Below are the code and all the weights of a small trained network. Each question names an input and a class and asks about switching units off, where a switched-off unit gives its printed mean instead of its output.

import numpy as np


def w(rows, s, z=0):
    codes = np.array(rows[::2]) - 128.0
    scale = np.full(codes.shape[1], s)
    scale[-1] = z or s
    return codes * scale


def f(y):
    return np.maximum(y, 0)


def log_softmax(a):
    a = a - a.max(-1, keepdims=True)
    return a - np.log(np.exp(a).sum(-1, keepdims=True))


def net(x, mask):
    res = np.array(x, float).reshape(1, 6) / 4 @ E
    y = f(res @ A[0][:, :-1].T + A[0][:, -1])
    res = res + np.where(mask, y, B[0][:, -1]) @ B[0][:, :-1]
    return log_softmax(res[-1] @ U[:, :-1].T + U[:, -1])


A, B = {}, {}
E = w([
[136,138,138,127,127],'x0',
[106,113,110,151,125],'x1',
[111,21,192,171,220],'x2',
[162,225,151,253,159],'x3',
[123,127,125,127,129],'x4',
[19,188,200,116,96],'x5',
],0.0082)
A[0] = w([
[118,55,82,69,87,228],'n0',
[91,91,122,2,96,219],'n1',
[195,106,43,129,153,58],'n2',
[228,88,22,145,172,35],'n3',
[107,41,185,175,183,22],'n4',
[98,77,118,45,113,153],'n5',
[244,64,128,129,83,80],'n6',
[116,68,153,150,201,132],'n7',
[198,132,70,122,203,51],'n8',
[158,108,224,100,190,85],'n9',
[167,185,138,172,111,221],'n10',
[143,55,224,136,187,87],'n11',
[32,167,179,106,124,33],'n12',
[103,74,181,152,201,3],'n13',
[138,169,33,109,45,22],'n14',
],0.0073,0.0029)
B[0] = w([
[163,141,120,223,204,235],'n0',
[191,163,138,189,192,254],'n1',
[38,38,245,123,38,196],'n2',
[62,94,229,93,89,228],'n3',
[123,188,73,56,96,217],'n4',
[221,147,183,177,191,215],'n5',
[71,110,236,115,117,198],'n6',
[137,156,46,115,86,218],'n7',
[97,80,211,105,117,188],'n8',
[130,208,53,123,55,190],'n9',
[156,135,90,173,176,227],'n10',
[158,166,56,49,102,228],'n11',
[52,42,255,99,46,197],'n12',
[166,139,80,23,105,197],'n13',
[124,173,40,51,64,200],'n14',
],0.0058,0.006)
U = w([
[30,69,222,76,50,32],'0',
[128,136,2,24,61,28],'1',
[116,105,105,135,122,254],'2',
[121,106,108,136,149,207],'3',
[170,126,128,186,215,102],'4',
],0.0086,0.0042)

Each question gives the input, the list of numbers given to net, and the class t.
The units are the neurons (one row each of A and B). Each row of codes is followed by its name. A weight is (code - 128) times the scale printed after its matrix; where a second scale follows, it is the last column's (A, B and U).
mask holds one flag per neuron, in row order. A switched-off neuron (its flag False) gives its mean, the last column of its row in B, instead of its output. The means were averaged over made-up inputs and are rounded, as every weight is.
A unit's drop is (log p(t) with every unit on - log p(t) with that unit switched off) / (log p(t) with every unit on - log p(t) with every unit switched off).
The circuit of an input: a set's keep is (log p(t) with only the set's units on - log p(t) with every unit switched off) / (log p(t) with every unit on - log p(t) with every unit switched off). Starting from the 12 units with the biggest drops (on a tie, the unit counted first), units are removed one at a time, each time the one whose removal leaves the highest keep (on an exact tie, the one counted first), for as long as the keep stays at least 0.8.
units of the circuit, in order: the units of the circuit, biggest drop first
unit that matters most: the unit with the biggest drop
top k neurons: the k neurons with the biggest drops, biggest first
drop of u: that unit's drop, to one decimal
input [-2,-7,4,-7,-6,6], class 2: unit that matters most : n1
input [-1,6,5,1,2,-8], class 0: units of the circuit, in order : (n3 n2)
input [0,-1,7,-3,0,-6], class 1: units of the circuit, in order : (n11 n4)
input [-4,-5,-7,-7,-8,2], class 3: units of the circuit, in order : (n1 n0)
input [3,2,6,-7,8,6], class 3: top 3 neurons : (n1 n5 n0)
input [2,2,2,1,3,-6], class 0: units of the circuit, in order : (n3 n2 n6)
input [-5,-4,-3,-2,4,-6], class 0: top 3 neurons : (n2 n3 n6)
input [2,3,8,-8,-6,4], class 1: top 3 neurons : (n11 n4 n13)
input [-5,6,-1,-5,-3,-7], class 0: units of the circuit, in order : (n2 n3)
input [-4,-1,7,-1,6,-7], class 0: top 3 neurons : (n3 n2 n6)
input [6,-2,-5,-7,7,-5], class 3: top 2 neurons : (n0 n1)
input [3,-1,-3,2,1,-3], class 0: drop of n3 : 0.1
input [-2,3,8,-8,7,7], class 1: drop of n4 : 0.2
input [7,-2,6,1,2,-6], class 0: drop of n8 : 0.2
input [-1,-8,-5,-8,4,2], class 2: top neuron : (n14)
